Here is a tiny trained network, its code and every weight. The questions are about switching its units off for an input and a target symbol, where a switched-off unit gives its printed mean instead of its output.

import numpy as np


def w(rows, s, z=0):
    codes = np.array(rows[::2]) - 128.0
    scale = np.full(codes.shape[1], s)
    scale[-1] = z or s
    return codes * scale


def f(y):
    return np.maximum(y, 0)


def softmax(a):
    e = np.exp(a - a.max(-1, keepdims=True))
    return e / e.sum(-1, keepdims=True)


def log_softmax(a):
    a = a - a.max(-1, keepdims=True)
    return a - np.log(np.exp(a).sum(-1, keepdims=True))


def net(x, mask):
    ids = ['ΘΠΣΨαγδελμξτφ'.index(c) for c in x.split()]
    T = len(ids)
    res = E[ids] + P[:T]
    u = 0
    for l in range(2):
        r = res
        for j in range(2):
            rows = slice(2 * j, 2 * j + 2)
            q, k, v = (r @ M[l][rows].T for M in (Q, K, V))
            z = softmax(np.where(np.tri(T) > 0, q @ k.T / 2**0.5, -1e9)) @ v
            o = O[l][rows]
            res = res + np.where(mask[u + j], z, o[:, -1]) @ o[:, :-1]
        u += 2
        y = f(res @ A[l][:, :-1].T + A[l][:, -1])
        res = res + np.where(mask[u : u + 4], y, B[l][:, -1]) @ B[l][:, :-1]
        u += 4
    return log_softmax(res[-1] @ U[:, :-1].T + U[:, -1])


Q, K, V, O, A, B = {}, {}, {}, {}, {}, {}
E = w([
[179,161,100,184],'Θ',
[174,128,170,64],'Π',
[171,15,165,77],'Σ',
[168,145,110,163],'Ψ',
[165,140,121,162],'α',
[172,149,113,170],'γ',
[127,238,7,110],'δ',
[146,161,138,81],'ε',
[95,223,101,93],'λ',
[118,237,184,95],'μ',
[182,164,81,182],'ξ',
[85,90,214,184],'τ',
[175,161,81,191],'φ',
],0.018)
P = w([
[114,134,174,240],'0',
[159,150,113,175],'1',
[172,156,89,124],'2',
[184,161,66,91],'3',
[187,152,45,54],'4',
[193,144,38,18],'5',
[204,156,24,2],'6',
],0.0063)
Q[0] = w([
[7,107,168,96],'L0H0',
[125,171,99,120],'L0H0',
[90,102,159,135],'L0H1',
[64,116,104,106],'L0H1',
],0.016)
K[0] = w([
[99,132,135,249],'L0H0',
[100,171,90,65],'L0H0',
[99,136,122,182],'L0H1',
[138,160,119,149],'L0H1',
],0.016)
V[0] = w([
[48,234,101,40],'L0H0',
[3,135,93,248],'L0H0',
[51,174,176,191],'L0H1',
[43,154,228,61],'L0H1',
],0.0053)
O[0] = w([
[238,255,139,111,156],'L0H0',
[108,203,97,190,3],'L0H0',
[188,105,161,188,51],'L0H1',
[203,161,97,79,69],'L0H1',
],0.0079,0.0048)
A[0] = w([
[124,69,226,129,255],'L0N0',
[254,38,49,209,115],'L0N1',
[98,137,86,85,232],'L0N2',
[84,172,125,178,58],'L0N3',
],0.0079,0.0065)
B[0] = w([
[210,202,161,216,255],'L0N0',
[85,163,211,84,228],'L0N1',
[254,99,126,136,245],'L0N2',
[186,87,86,37,142],'L0N3',
],0.0076,0.0073)
Q[1] = w([
[196,109,66,139],'L1H0',
[198,246,137,90],'L1H0',
[126,237,1,30],'L1H1',
[215,113,196,54],'L1H1',
],0.009)
K[1] = w([
[167,99,140,93],'L1H0',
[164,171,134,4],'L1H0',
[145,139,61,100],'L1H1',
[126,117,169,69],'L1H1',
],0.017)
V[1] = w([
[237,74,13,197],'L1H0',
[122,185,78,95],'L1H0',
[2,171,115,83],'L1H1',
[145,145,169,56],'L1H1',
],0.0082)
O[1] = w([
[16,199,28,117,192],'L1H0',
[142,108,160,255,147],'L1H0',
[233,138,97,136,8],'L1H1',
[119,176,144,136,164],'L1H1',
],0.0094,0.015)
A[1] = w([
[38,21,56,116,244],'L1N0',
[175,33,124,45,2],'L1N1',
[201,128,242,68,100],'L1N2',
[133,154,2,88,206],'L1N3',
],0.0078,0.0035)
B[1] = w([
[157,74,121,198,245],'L1N0',
[173,151,7,109,156],'L1N1',
[95,37,110,160,206],'L1N2',
[109,70,180,145,254],'L1N3',
],0.013,0.0072)
U = w([
[78,137,249,143,254],'Θ',
[154,123,93,130,211],'Π',
[169,116,61,147,112],'Σ',
[129,177,144,30,194],'Ψ',
[117,130,174,132,44],'α',
[122,130,175,129,55],'γ',
[21,169,220,2,105],'δ',
[234,188,91,122,178],'ε',
[133,126,151,133,62],'λ',
[40,169,69,174,27],'μ',
[66,39,144,110,71],'ξ',
[133,127,168,140,70],'τ',
[240,94,246,181,86],'φ',
],0.0064,0.0097)

Each question gives the input, a string of symbols that net reads in full, and the target symbol t.
The units are the heads (2 rows each of Q, K, V and O) and the neurons (one row each of A and B). Each row of codes is followed by its name. A weight is (code - 128) times the scale printed after its matrix; where a second scale follows, it is the last column's (O, A, B and U).
mask holds one flag per unit, layer by layer, with each layer's heads first. A switched-off unit (its flag False) gives its mean, the last column of its rows in O or B, instead of its output. The means were averaged over made-up inputs and are rounded, as every weight is.
A unit's drop is (log p(t) with every unit on - log p(t) with that unit switched off) / (log p(t) with every unit on - log p(t) with every unit switched off).
The circuit of an input: a set's keep is (log p(t) with only the set's units on - log p(t) with every unit switched off) / (log p(t) with every unit on - log p(t) with every unit switched off). Starting from all 12 units, units are removed one at a time, each time the one whose removal leaves the highest keep (on an exact tie, the one counted first), for as long as the keep stays at least 0.8.
circuit, biggest first: the units of the circuit, biggest drop first
top k neurons: the k neurons with the biggest drops, biggest first
k most important neurons of layer l: the k neurons of layer l with the biggest drops, biggest first
heads that matter: for each layer, one digit per head in row order, 1 if its drop is at least 0.15 and else 0, layers parted by /
input γ Σ Σ Σ μ λ Θ, target ε: heads that matter -> 10 / 11
input ε ξ Σ φ Σ Σ φ, target ξ: circuit, biggest first -> (L0H0 L0N0 L1N3 L1H0)
input Σ Σ δ Ψ, target μ: heads that matter -> 10 / 10
input Σ ε δ μ γ, target φ: circuit, biggest first -> (L1H0)
input Ψ ε ξ δ ξ, target μ: circuit, biggest first -> (L1H0 L0N2 L0N1)
input ε τ φ Σ Σ Σ α, target ξ: top 3 neurons -> (L1N0 L0N0 L1N3)
input Σ Θ Ψ α Σ Ψ α, target ξ: top 3 neurons -> (L0N0 L1N0 L1N3)
input δ Σ ξ λ γ, target ε: top 2 neurons -> (L1N3 L0N1)
input Π ξ Σ Σ δ φ, target μ: heads that matter -> 10 / 10
input Θ Π ξ φ Π, target δ: circuit, biggest first -> (L1N0 L0H0)
input Σ ξ Θ ξ, target ξ: circuit, biggest first -> (L0H0 L1H0 L1N3)
input μ δ α, target μ: circuit, biggest first -> (L1H0 L0H0 L0N2)
input Σ ξ τ δ Θ, target μ: circuit, biggest first -> (L1H0 L0N2)
input Σ ξ ξ Σ Π, target δ: circuit, biggest first -> (L1H1 L1N0)
input ξ Π Σ Σ Σ Σ Ψ, target ξ: heads that matter -> 11 / 10
input Σ ε μ, target φ: most important neuron of layer 0 -> (L0N0)
input Θ δ Σ Σ Σ ξ φ, target ξ: top 2 neurons -> (L0N0 L1N3)
input Σ δ Σ Σ γ, target ξ: circuit, biggest first -> (L0H0 L0N0 L1N0 L1H1)
input λ δ τ λ φ ξ, target ε: 2 most important neurons of layer 1 -> (L1N3 L1N2)
input Ψ δ ξ δ μ ξ Ψ, target φ: heads that matter -> 10 / 10
input Σ δ φ γ, target μ: circuit, biggest first -> (L1H0 L0H0 L0N2)
